Read these off the row that follows.
1) Read off the last entry.
2) Read off the entry just right of 337.
3) Read off the first entry from the left.
4) Read off the entry just left of 337.
[979 353 928 337 882 205 814 323 780 296 926 408 859 286]
1) 286
2) 882
3) 979
4) 928

Read these off the table that follows. Counting starts at 0.
1) Report the bottom entry of the column that holds the smallest entry.
2) Report the entry at row 1, column 0.
3) Report the entry in the bottom-right corner.
4) Report the entry in the top-left corner.
5) Report the entry at row 2, column 0.
6) Report the top-right entry.
7) Report the maximum.
8) Report the entry at row 1, column 1.
array([[ -4,  -1,   2, -11,  -3,  -8,   4,   6,  -7,  -3,   0,   1,   3],
       [ -1,  -5,  -1,  -6,  -4,   6,   1,   6,  -9,  -4,  18,  -6,   1],
       [ -9,   3,  35,  28,   3,   9,  -3,  -8,   3,   2,  -3,  -2,  19],
       [  5,   1, -10,   6,   3,   5,  -4,   3,   6,   4,  -1,   0,  -7],
       [  3,  -4,  -1,  -8,  -3,   3,   0,  -3,  -2,  -8,  12,  -4,  -1],
       [ -8,  -1,   1, -12,  -4,  -7,   7,  -1, -16,   1,   6,  -1,   5],
       [ -2,  -5,   0,  -9,  -5,   5,   2,  -5, -13,  -5,  21,  -7,   2],
       [ -1,   0,  20,  13,   1,   6,  -3,  -6,   7,  -4,   0,  -2,   8],
       [ -1,   3, -15,  11,   5,   6,  -2,  -3,  -4,  16,  -2,   1,  -5],
       [ -8,   6, -11,   3,   3,  -6,   4,   7, -12,  18,  -9,   4,   0],
       [  6,   0,   0,  -2,   1,  -3,  -2,   3,  12,  -6,  -8,   3,  -4],
       [  8,  -2,   6,   0,   0,   1,  -4,   9,  14, -11,  -3,   0,  -2],
       [  5,  -4,   4,  -3,  -2,   6,  -2,  -5,   4,  -9,  10,  -4,  -1],
       [ -1,   6, -24,  15,   7,   6,  -2,  -7,  -5,  24,  -6,   3,  -8]])
1) -24
2) -1
3) -8
4) -4
5) -9
6) 3
7) 35
8) -5

[[90, 22, 130, 90, 108], [112, 130, 121, 221, 144], [115, 149, 96, 125, 109], [97, 60, 111, 54, 92]]
The entry just left of 60 -> 97
The entry just left of 109 -> 125
What is the entry just left of the smallest entry?
A: 90
The entry just left of the largest entry: 121

Read these off the grid that follows. Indices start at 0.
1) Find the entry in row 2 and column 0.
2) Find the entry directly below 13.
3) Find the entry at row 0, column 1.
4) Find the entry in the bottom-right corner.
5) Find the entry just right of -23.
6) Find the entry in row 0 and column 0.
7) Find the entry at row 1, column 2.
8) Find the top-right entry.
[[  8  -6 -39   2   2 -10   7 -20   9   1]
 [ 32  -1 -39  -4 -13 -21  28  17 -19   0]
 [ 14  11 -39   4   7 -24  16  12  -9  -4]
 [ 12  12 -39  -2  12 -23   8   9  -8  -6]
 [-21   0 -39  -5  12  13 -25 -21  16  -1]
 [ 27  -9 -39  10 -20 -14  36   9 -11   5]
 [ 31   0 -39   6 -12 -24  35  15 -16   1]]
1) 14
2) -14
3) -6
4) 1
5) 8
6) 8
7) -39
8) 1

[[  6  10   5   9 -13   0  -6 -12  -3   2]
 [ -1 -17 -28  -5   1  -4  15 -12  -6   8]
 [  0 -11   8  -3   3   7 -16  -8  -6   1]
 [ 13  -4 -10  -3   8  -7  -7 -18  -7 -10]
 [ -6 -34  -9   2   1   0  -8   0  -7  -7]]
Indices start at 0.
The entry at row 1, column 0 is -1
The top entry of the column that holds the largest entry is -6
The entry in row 1 and column 2 -> -28
The top-left entry: 6
The minimum is -34
The entry in row 0 and column 2 is 5
Which number is the entry just left of the largest entry? -4
Which number is the entry at row 2, column 0? 0
Which number is the entry directly below the largest entry? -16
The bottom-left entry is -6
Which number is the entry at row 0, column 1? 10
Which number is the entry in the bottom-right corner? -7
Which number is the entry directly below 3? 8
The entry in row 2 and column 1 -> -11
Which number is the entry in the top-right corner? 2
The largest entry -> 15

Read these off the array that follows.
1) The entry just left of 705?
2) The entry just right of the smallest entry?
3) The entry just left of the largest entry?
4) The entry just left of 329?
5) The entry just right of 459?
6) The 2nd largest entry?
7) The entry just right of 691?
8) The median entry?
[[474, 731, 716, 277, 321, 596, 628, 361, 835], [179, 697, 702, 378, 573, 510, 566, 380, 599], [432, 717, 709, 259, 342, 568, 621, 329, 799], [309, 704, 718, 357, 447, 548, 584, 381, 720], [368, 704, 703, 284, 405, 560, 619, 349, 757], [312, 691, 697, 379, 459, 543, 605, 375, 699], [574, 733, 705, 274, 226, 615, 653, 376, 915]]
1) 733
2) 697
3) 376
4) 621
5) 543
6) 835
7) 697
8) 568

Questions about the row below.
1) Give the third entry from the left.
2) Give the last entry.
3) Give the 2nd entry from the end.
4) Give the entry just left of -0.466.
5) Give the first entry.
6) Give the 3rd entry from the right.
7) Give the entry just left of 0.201.
[0.665, -0.608, -0.038, 2.077, 0.350, -0.466, 0.805, 0.630, 0.201, -0.536, -1.309, 0.014]
1) -0.038
2) 0.014
3) -1.309
4) 0.350
5) 0.665
6) -0.536
7) 0.630

a =
[[ -8  39  16  -4]
 [-15 -14  12 -10]
 [-15  -6  11  -8]
 [  0  -3  -1   0]
 [ -2  17   6  -1]
 [ -5  22  14  -5]]
Rows and columns are numbered from 0.
The entry in row 2 and column 0 -> -15
What is the top-left entry?
A: -8
The entry at row 1, column 0 is -15
The entry in row 2 and column 2: 11
What is the entry in row 0 and column 2?
A: 16
What is the entry directly below the largest entry?
A: -14
The entry just right of 6 is -1
What is the entry directly above -10?
A: -4
The bottom entry of the column that holds the largest entry is 22
What is the entry just left of 22?
A: -5
What is the top entry of the column that holds the largest entry?
A: 39
The entry directly above 14: 6
